[ -7 -13  -1   2   0 -10  -4   4   0   7   3   5   0   7   9   2   1   4
  -1  -1  -3   1   7   1   6  -8 -17   5  -1   0 -46  -2   0   7  -5  -1
  -6   3  19  -5   4   3   8  -3  -9   0  14   1  -1  -3  11   0 -14   0
   4 -13   5  -5   0] -> TC/JP
[ -3   0 -20  -2  -1 -13  -8  -1  12   7   5   4   2   6   2   6   1   2
  -2  -3  -6   6   3   4   3 -13 -23   0  -3   3 -40  -5   1   9   1   3
   0  23  30   0   1   8   2   3   5   3  -4   2   0   3  -3   0   0   0
   0 -10   5  -6   9] -> TC/JP
[  1  -5  -9  -6   0   6  -2  -2   3   5  20  -4  -2  -1   5   4  -1 -10
  -2   3   3   2   3  -5  -6 -20 -25 -14   3   7 -22  -1  10   4   5   4
   4   5  14  -2  -1   1   7  -4   1  15  -2  -1  -1   3   1  -8  -5   1
  10  -6  12  -6  11] -> TC/JP
[ -3   1 -13 -10  -2 -11  -4   8   1   4  17   2  -4  -1   7  12  -4  -8
  10  -5  14  15   2  -4  -6 -14 -16  -8  -4  -2 -56  -2  -1   1   5  -5
  -2  -2  -1  -5   6   0  18  -2  -7   4  -5   1   4   5   7  -2 -11  18
   8 -24   5 -10  11] -> TC/JP
[ -6  -5 -11   2  -2   3  -2 -11   6   4  14   0   6  -3   8   3   9  -1
  -1   5   7   1   2   5   6 -25 -21   0  -2   6 -36  -3  11  -1   5   0
  -6   8  14   0   0   4   3   0   0   8   2   2  -1   7  -2  -4  -6  -2
   6  -4   5  -5   8] -> TC/JP
[  1   0   5   5   2 -12  -6 -23   4   5  -4  -1  -3   2  -6  -8  -3   4
   2  -4   3  -2   5   3  -1 -13 -23  -1  -1   2  35   1   2  -5  -3   5
   0  -2  -2  -4 -13   4  -7  21  11   4   6  -1   3  -3  -2   3   7   0
  -5  17  -3  -1   4] -> DN/FG
[ -1   2  -5   0  -3 -10   0 -17   7   4   0  -4   3  -6  -7  -2  -4   4
   1   4   6   5   3  -3  -5 -10 -37   3   1   1   4  -5  14  -6   1  -1
  -4  -3   3   1 -11   3 -14   9   6   7   0   1  -4   3  -3  13   7   2
  -4  14  -1   0   2] -> DN/Gj
[ -4  -5 -15   0   1  -9  -5  -4   4  14   2   2   2  -1   7   2   0  -1
  -2   3  -5   4   6   3   9  -4 -20   5   0   0 -54 -11  -3   8  -6  -3
  -2   1  19   0   3  -2  10 -12  -5   6  17   3  -4  -4  -2   5  -9  -6
   0 -15   8  -7   2] -> TC/JP
[  1  -5  -9   0  -9 -15   4  -1   4  10   2   1   7   9  -2  -5  -5 -11
  16  -7  18   3   2   1   0 -10  -1   0   1   5 -28   4   4   0   4   1
   2  -2  -1  -1  -4   7 -10   5 -14  -6  -3   0   6   8   0   9   1   4
  -5   6 -10  -7   2] -> QT/JP
[ -5  -3  -2  -1  -2  -5  -5  -8   5   1   4   3   5  -1   3   5   3   3
  -1  -4   2   3   3   1   0 -12 -22   1  -6   9 -26   3  -2   5  -1   5
  -5   4  10  -3   1   0   5   2   5   3   1  -3  -1  -4   5  -4 -11  -4
   8  -6   4  -4  11] -> TC/FG
[  5  -3   6   3  -6 -21  -7 -18   1  16 -12   3  11  18  -4 -15   2  -3
  31  -6   6   0  13  -1 -44 -16 -45   5   4 -11   5  -4   9   0  -5   8
  -2   0  11  -1 -16  12 -12  25 -17  14   0  -5   1  -3  -5   4 -30   6
  -3  12 -11  -3   7] -> QT/JP
[ -3   2 -12  -5   4   6  -6   9  -6   4  11  -1  11   4  34   4   7   3
  -2   0 -15   1   7  -1   4 -11   8   1   0   0  -1  -3   8   4   0  -4
   2   0  32   7   0   3   9  -3   3   1 -16  -2  -4  -2  -9   2 -10  -1
   6 -14   2   0   5] -> TC/ZS
[  1   1  12  -2  -3 -16   2   9   9   0 -15  -1   9   6 -10 -11  -4  -7
   8  -6  15   0   3   5  -5  -3   8  -1   1  -1   5  -1   5   4  -1   7
   8  -1 -18  -3  -1   5 -10  11 -12  -8   9   5   4  -7  11  -3  -3   2
  -9  16 -11   3  -4] -> QT/JP
[ -4   0  -1  -4   4   4  -3   6 -11   0   6  -4   5  -1  10   1   8   4
  -6  -2  -8  -5   7   2  -1 -13   7   0  -5  -6   7  -5   6   7   1   5
   3   1  15  -2   2   2  -7  -1  -2  -5  -2   8  -3  -6  -1  -4  -7  -1
   4  -9   2  -2 -11] -> TC/ZS
[  0  -6  13  -2   3 -17  -7 -19 -24 -13  -8   4  -5  -3 -11  -5   7   2
   1   0  -3  -8   2  -2  -6   8 -21   2  -6   4  19  -2   3   0  -1  23
   3   1   2  -2  -9  -2  -1  12  14  -8   3  -6   3  -6  12  -6   3  -5
   6   8  10  -4   1] -> Qr/FG
[ -2   1  -6  -9  -4 -10  -7   8   2   5   0   6   6   7   5  -6   4   2
  10   0  -3   0  14   6   1 -20 -14   0   1  -8 -20  -3   2   4   6  -3
  -2  -2  19  -6  -4  -8   5  11  -4  12  -7  -1   1  -1  -8   1 -18   2
  10 -10   9  -3   9] -> TC/FG
[ -3  -9 -19 -11  -2  -3   0  12   2   8   9   0   0   1  17   1  -1   1
  -1   1   8   4   6  -1   2 -10 -16   2  -1   2 -36  -6   5   9   0   2
  -1  -3  21  -1   2   5   5  -3   7  -3  -7   3  -6  -2  -2   6  -8   0
  -2  -7  -4  -7   3] -> TC/JP
[  3  -7  12  -2  -3 -19  11 -12   1  -9 -12   2  -6   0  -6  -5   7  -5
   0  -5  10   5  -6   2  -3  -1 -10 -15   1   5  -7   5  -3   6  -2  16
   2  -4 -20  -3  -6   7  -7  14  -3 -13   3  -2   1  -3  14  -8  -3  -4
  -5  12  -5  -6 -10] -> DN/Gj
[  3  -4 -11  -2   2  -7  -3 -12   2  -3   0   2   7  -2  11   6   4  11
  -7   8 -18   1   7   2   0  -4 -26   1   0  -4 -18 -33  -9  -6  -3   4
  -2   1  28  -9   0   2   9  -6  16   9  -3   0   0 -10  -2  -1 -11  -3
   8 -12   5  -3   9] -> TC/FG
[ -4  -5 -21  -9  -2   1  -5   2  11   9  13  -1   1 -10   2   7   3   2
   0   4  -3   5   4  -3   1 -21 -32   3  -2   3 -32  -7  11   2   2  -3
  -1   6  13  13  -4   3   7 -11   0  11   1 -12   1   9 -11  -2  -2   0
   6 -12   8  -9  12] -> TC/Gj
[ -2  -9 -10 -10   0  -2  -2  12   8   6   8   6  -3   1  10   6   7  -3
  -1  -3   8   3   5   0   4 -17  -9   0  -6   6 -56  -1  -9  14   0  12
   8  -1   3  -8   3  -6  10 -13  -3  -3   2   1  -3   0   2 -10 -11   4
   3 -11   3  -8  11] -> TC/JP
[ -1  -5   4   6 -15 -18   0 -16   3  -2 -16   1  -3   3 -20  -5  -1  -2
   4 -12  10  -2   0   2  -7   0  -6   3  -1   2  21   3  13  -5  -1   9
   1  -6  -7   3 -15   6 -12  14  13 -15   5   1  -4  -2   5   0  11  -1
  -7  28 -11  -4 -12] -> DN/JP
[  0   1   5   1   7 -14   1 -14   7   2   0   6  -9  -7  -5  -3   8   6
  -4   4  -6   0  -1   1  -5  -9 -25   0  -3   2  -1  -6  -6  -2  -1  16
   3  -2  -8   3  -5   4  -5  13   7   1  -1  -1  -2   4   7  -6   1   3
   1   9   6   1  10] -> Qr/JP
[  6  -5   5   4   0 -12   5  -1   5   5  -9  -5   9  10  -5 -10   3  -1
  16  24  15  -4   6   0  -2  -5   5  -1   5  -4  11  -3   7  -5  -2   0
  -2 -10  -6   6  -6  10 -19  21 -16  -2   4   7  -3  -2  -3   4  -3   2
  -5   7 -12   4   4] -> QT/FG
[ -2  -6 -10   0  -3  -5  -2   0   0   9   3  -2   3   2   3   4  -1  -3
   2   2  10   2   5   3  -4 -17  -7   0  -2   1 -33 -13  14   2   4   6
   3   3  11   2  -2   9  -7  -2  -2  -2   0  19  -2  -1   4  -7  -3  -2
   4  -1   2   2   2] -> TC/JP
[ -3  -1   8  -6  -3 -13   4  -3   3  -3   7   3  -9   2  -6  -7   1   0
  10  -2  13   1   0   1  -8 -12 -13  -4   0   2  10  -7   8   0   6  11
   7  -8   1   2  -5   3 -11   8  -6  10   7  -1  13   0   5 -16  -4   4
   7   8  -6  -1   5] -> Qr/JP
[ -8  -7 -11  -3  -3  -6  -2  -5   8   6  17  -5 -11  -6   0  10   3   4
  -5   8   2   2  -3  -6  -9 -31 -38   0  -3  15 -38  -7  14   3   0  18
  -2   5  11   6 -12   3  -3   2   3   6   6   1  -3   0   1 -10   1   0
 -16   5   5  -5  12] -> TC/JP
[ -4   3 -11  -3   1   2  -2  -8   7  17  -4   0  -3  -8   0   2  -3   6
  -2   3 -15   2  -2   0   2   1 -23  -1  -1  -2  -8  -5  -6  -5   1  -5
  -1   5   6   4  -4  -1   4   1   9   8   3  -2  -2   7 -12   5   4   0
   6 -10  12  -3   3] -> TC/Gj
[  2  -6  -7   0  -8  -9   2  -2   3   6   0   2  -6   3   3   2   6   4
  -3   4  -3   0   2   2   5  -6 -15   2  -5  -2 -48   2  -3   9  -3   2
  -3   9  12  20   6  -4   6  -2   3   0  -2   1  -3  -5   5   1  -7  11
   5  -8   7   2   3] -> TC/Gj
[ -3  -3  13   3  -7 -16   4  -4   0  -5  -5   2  -3   1  -2  -4  -8  -1
   5 -12  12   0  -5   2  -5  -3  -1   4  -3   4  -6   0   2   8   0   9
  -1   0 -13   4  -1   0  -9   4  -9 -13   4  -2 -12  -5   8  -2   5   2
 -12  16  -7  -4  -8] -> QT/JP
[ -2   2  18  -1  -5 -18   2 -13  -1  -9 -14   3   8  10 -11 -10   9   9
  -4  -4  -3  -8   6  -2  -4  -1  -9   4  -1   0  37   2  -2   4  -5  14
  -2  -2   3  -1  -7   8 -11  14   4  -4   4  -3  -2  -6   9  -3  -9  -5
  -2  14  -4   0   0] -> DN/FG
[ -1   3  12   4  -1  -7  -1 -15  -7  -4  -4  -4   3   6 -12 -10   1   4
   2   3   2   1   7   0  -5   6   2   1   2   9  38   1   9  -3  -2   4
   4  -5  -6  -2  -8   6 -16   2   1  -9   1  -3   1   0   0   2  12  -2
  -8  23 -11   1  -4] -> DN/FG
[  1   2  10   0   0  -8  -1  -3   3  -2  -8   5  -7   5  -7  -6   4  -7
   4  -4  10   4  -4   2   1   4   5   2  -2   1   4   3  -3  -3  -3   0
   4  -6 -18   0   1   3  -5  11 -15 -10   2   1   3  -1   1  -2  -5   5
  -7  12  -1   1  -4] -> QT/JP
[ -1  15  11   2  -2   8  12  -8  -5   1  -9   1  -7   2  -3  -3   1   3
  -4   0   0   4  -1  -5   1  -3   4  -3  -1   0  28   3   3  -4  -2   6
   8  -2  -7   2   0   1 -13   1  -4  -5   5   3  -3  -5   6   0   3  -1
  -6  21 -10   2  -4] -> DN/ZS

[  1 -20   1  -6  10  17 -19  32 -24  21  17  -5 -11  12 -15  -4 -19 -16
   1  -1 -15  -2   7 -15  24  16  25   1  11 -15   4  14 -14   9  11 -10
  14  -5 -15  16   6   4  11  -2  22  12  -6   0 -17  12  16   6  -7  17
 -10   2  12 -41  -6] -> Q/W
[-14  -5  12  -8   3  13 -15  20 -25  20  13   1   0   3  -8 -13 -16  -6
   2   2  -6   0  -5  -5  22   4  11  -7 -17 -19   3  19 -11  -1   5 -10
   9  -5   2  -1   0   6  15 -26  21  -3   0 -11 -21  25  19  15  -6  11
  -2  -4   7 -16   8] -> J/W
[ -5 -18   5   3  -4  20 -13  15 -18  31   7   2 -12  17 -12  -7 -16 -21
  -2   2  -9  -6  10   1  20   6   6  -7   2 -14  14  25 -11  12  10  -7
   6  -8  -8   4   4  -6   5  -9  20   3  -2  18 -10   2   6   6  -3   7
 -12   6   9 -19  -4] -> X/W
[  5 -15   0   5  -3  27  -7   7 -24  20   4  -4  -1  -7  -8  -4 -13 -13
  14   1  -7   4   4  -3   4   8   3  -4  14   8   8  18 -14 -12  14   3
 -12   4 -19   9 -11   3   8  -6  32   2   3   5  -9  -7  32  10  -1  -4
   9  -7   5 -35  -5] -> Q/G
[  6   0   5   5   4  13   0  16  -8  21  -5   4   6 -12 -18 -18 -22  -1
   3   1   3   5   6  15  -4   5 -12   0 -16  -8  15   1  23   5   6   0
  -8 -12 -22   1 -32  -3  12 -17  23  -2   5   9  -5   3  20  11   1  -4
   3   3   6 -21   7] -> L/G
[  1 -17   2   2  -1  17 -18  10 -21   9   9  -2  -8   4 -11  -3 -11 -15
   5   0  -8  -9   5  -9  22  10  11   0   5 -10   7  19  -6  -3   9  -3
   1  -8  -5   7  -2  -2   7 -13  18  -2  -2   4 -17   6  14   7  -5   6
  -6  -4   6 -33  -6] -> Q/W
[  7 -11   4   6   2  19  -6  19  -8  14  17   5   1  -5 -10  -8  -9 -12
   8  -4  -3  -4  11  -1  18  14  11  -1  15   3   9   8   1  -6   9  -4
 -16  -5 -22   8 -11   4   8  -9  22   0  19   4 -12  -5  18   4  -5  -3
  -5  -1   3 -43  -2] -> X/G
[  7 -14   1   5   0  23  -5  12 -11  10  20   0  -1  -4 -21  -7  -7 -10
   5   7  -5   1  -3   5  14  15   9  -2  -2   3  15  19 -11   1  13  -4
 -14  -4 -19   8  -7  14   4  -9  20   4   7   3 -16  -7  22   4  -6   1
 -11  -3   9 -30 -11] -> Q/G
[  6  -4   7  24   8  18  -1  15 -16  31  -6   1  -4  -7  -7  -8 -27  -3
   5  -2  -1   2   0   9   5   9 -16  -4 -14 -13   6  13  -8   7   0  -7
 -14   1 -15   3 -18  -5  15 -21  24   2   5   0   1   2  17  22  -4  -8
   2  -3   1 -13   2] -> L/G
[  5  10  11   8   4  15  -5  17  -8  30  -1   4  -5  -3  -5  -1 -21   1
   4 -30  -2   2   2  31   8   3 -20 -12  -2  -9   2  21 -12   2   5   0
 -17   1 -17  -7   1   4  13 -19  20   2   3  -5  -8   3  18  11  -7  -3
   4  -2   7 -17  16] -> J/C
[  3 -10  10   8   7  30  -8  14 -13  20   1  13  -2   1  -7  -7 -15 -11
   7   4 -10   9   3  -9  19   4  -1 -14   2  -8   7  17 -12  -4  11  -6
 -10   9 -10  13  -4   5   6 -18  25   1  10  -4 -12   8  19   9 -10   3
   5  -6  10 -15  -2] -> J/G
[  4  -5   4   7  10  17  -2   7 -12  23  -9   2  -7  -2  -6 -16 -23  -1
   5  -4  -9   4   0   4   6   2  -3  -2  -6 -10   4  11 -17  -2   8  -4
   1   2 -18   5 -17  -2  35 -16  23 -11   6  -1  -7   3  14  10  -7   2
   7  -2  -1 -11   9] -> L/G
[-22   1   2  -2   0  10 -10  12 -37  20   1  -1 -14  -6 -10  -4 -27   3
   4  -2 -14   7  -8   2  11   4  -2   7  -3  -9   6   9  -4  -4   4  -8
  34 -10   0  14 -16   6   5  -8   9   0 -12   1  -8  13  16   9  -3  11
   1  -9 -16 -13   7] -> L/W
[  7 -16  -7   4   4  28  -3  20 -20  15   9  10  -3   6 -17 -20 -14  -3
  -9   0  -4   6   3   3  13   9  -2  -1  -7  -2  11  20  -3  14   8  -6
  -6  -9  -9  14 -14  -2   7  -6  12   2   2  12  -4   3  19   5  -4   0
   1  -1   1 -18  -3] -> X/G
[  2 -23  -2   6  -1  30 -12  16 -10  18  10   6  -1   4 -21 -21  -7 -21
   0  -5   1  -4  -2   2  18  27   1  -3   3   2   4  16 -13   5   9   2
 -28   0 -21  -2  -8  -6   0 -16  23   0   6   8 -14 -23  19   6  -1  -5
   4  -4   8 -33  -2] -> Q/C
[ -1 -16   4   0   2  23 -12  20 -27  19  15   2 -15   3 -17  -7 -13 -17
   2  -6 -10   1   9   2  18  15   4   4  16 -16  14  14  -2   2  10 -10
  -4 -10  -7  13  -4   0  14  -7  22  -3  -3   6 -11   4  22   6   3   3
  -6   3  11 -39  -5] -> X/W
[  1   0   1  13  10  12   8   7 -24  10  -4   9   0 -11  -8 -17 -20   4
   1  -3   2   7 -13  11   3  13 -17  -1 -22 -10   7   3  -1   5  12  -1
  -1  -5 -18   5 -23  -2  13  -9  12  -4   1   5   6   9  16   3  -7  -7
  15  -5  -5  -1   8] -> L/G
[ -6  -3   0  -1   2  16 -23  22 -27  26  -7  -7  -6   7  16   0 -29   5
  -1   4 -11   9  -6  -6  21   6  -7  -5 -11 -28  -1  22 -23   0  13  -3
  15   5   4  16   0  -1  22 -17  28   2   5  -3 -10  23   9  17  -3  11
  -5  -4   0 -10   4] -> J/W
[ -1   5   3   5   7  15   0  13   6  37 -13  -8  -6  -3   1   0 -15   1
  13   2  -6   8   4   1   0   6 -14  -2  -4  -9  -8  15 -12 -11   4   1
  -8  14 -20   8  -4  12   6 -25  34  -5  13 -10  -7 -12   7  19  -2   0
   3  -6   2 -15  19] -> J/C
[ 10 -14   4  10   1  12   6   0 -12  -1  20   3  -7 -11 -30 -13 -10 -11
 -11   3   5  11  -5  12  12  18  -3 -10   2   7  15   9   2   5   6  -6
   6 -10 -25   9 -12   0   9 -14  20  -1  -2  16   9  -5  20  -9  -3  -8
   9   0  -4 -29  -4] -> X/G
[  9   1   7  -3   1  22   3  12   2  24  -5  -2  -1 -20  -1  -4 -20   1
  18  12 -11  14   0   4   1   1 -17  -3 -10   0  -5  18 -11 -19   3  -1
 -11  10 -28   1 -17   5   8 -23  30  -3  14  -4  -2  -6  17  10  -7  -2
  15  -7  -3 -16  14] -> J/G
[  4  -8  12  -9   5  21 -13  40  -3  14   3   6   9   4  -7  -1  -6  -4
   0   4  -3  -4   2  -6  20   8   6  -9   0  -8   4  19 -14  -3   5  -3
 -32   4 -18   1  -1   1   3 -17  29   6   9  -3 -13  11  24  10  -7  -6
   3   4  10 -27  -4] -> Q/G
[  8  -6   4   6   2  18  -7   6 -31  21   6   7   0  -6  -8   5 -15   7
   7   9  -3   2  -4   0  13  10  -8  -2  -6 -12   9  18 -12   5   7  -3
  -3  -9  -8  -2 -14   7  12 -11  24  -5   2  -2  -6  10  25  -1  -8  -3
  10  -5  10  -3   5] -> L/C
[  6 -17   0   6  -8  26   0   8 -12  14   4   4  14   0  -7 -10  -8 -10
   8   5 -10   2  -5   6  17   8   2  -1  -3   4   1  21 -15  -4  -2   5
 -30   6 -17  -2 -12  -2   2 -15  31  17  10   3 -11 -14  21   5  -5  -2
   6  -9   8 -33 -13] -> Q/G

[  1  -8  -6   3  10 -19   8 -11  -2  -3  -3  -8   6   1  -6  -5 -12  -4
   4   1   0   3   7   8  -4  -1  -3   2   4 -14  -1   0   2  -3   3  10
  -2  -4   5 -11  -1   1   4   6   1   1  14 -10   6  -9  -5 -11   0  -2
   9   6  -4   0  -2] -> MS/B
[ -7  -8   4   2   1 -16   3   0  -8  -1   2  -9  -4   1 -20   4 -12  -2
 -10 -12   1  -3   3  -4   1  -1  -4  -1  -1 -10  -6   5  -1   6   4   4
   0   3   7 -12   1   0  -3  -9  -3  -3  -4   3  -3   2 -12  -5   2   6
  21   7  -7   1  13] -> PM/B
[  4   2  -6  -1   9  11  -3 -11  -3  -1  -6  -4  17   1  -5   2   2  -3
   7  -1   2  -3   3  -9   6  -2   0  13  -8  -6   1  11  -4  -1  -1   1
  -6   5   2   6   0   2   0  -5  -3  -2  16  -4  -4 -17   1   1  -1  -2
   8   4   0   1  -4] -> PM/Z
[  2  -6  -4   3   7  14  -6  -3   2   2  -4  -6  14  -3  -4   2   1  -6
   0  -3   1  -1   0 -15   4  -1  -1   7 -15  -2  -3  18  -7  -5  -4   1
  -1   4  -3   5   0   1   2  -9  -6   1   1   2  -5  -4   0   2  -1  -3
   7   3   4  -1   0] -> PM/Z
[  9   3  -7  -9   6   0   2 -17   4  -3  -3   1  21   3  -7  -2   4   1
   0  22  -1  -2  12   7   2  -2  -4   6   0  -1  -5  -4  -6   6   7   1
  -2   0  -1   1   0   6  -2   4  -4   5  22   0   0 -18   7  -7   2  -6
  -1  15  -1  -1  -9] -> MS/Z
[  6   6  -3 -11   1   2  -8 -12  -4  -2   3  -4  23  -4 -15   5   4  -1
  -3   8   7  -7   7  -7   9  -8  -3  13 -16  -1  -3   9  -3  11   7  -8
  -3  -1   5  -5   1   8 -11 -12  -4  -2  20   1  -7 -18   4   4  -4  -1
   5  16   2   0   2] -> PM/Z
[  0   2  -8  -3   5  15 -11  -5   2   3  -3  -4  18  -3  -9  -2  -1  -4
   9   3  -3  -3   6  -9   8  -1  -5  15  -5   2   0  30 -10  -8  -8  -4
  -4   9   5  10  -2  -1   0 -11  -4   0  22   1  -5  -8   1   5   1  -1
   5  -4   2   3  -3] -> PM/Z
[  2   5  -3  -1   9  15  -4  -2   5   1   3  -3  16   0  -6   0   0  -1
   4   0   0  -3   1 -11   6   1  -5  10   1  -1  13  15  -4  -7 -10   5
  -5  12   4  11  -2   3  10  -4  -4  -1  24   1  -6  -5  -2  -1   0  -4
   5   6  -1  -2  -1] -> PM/Z
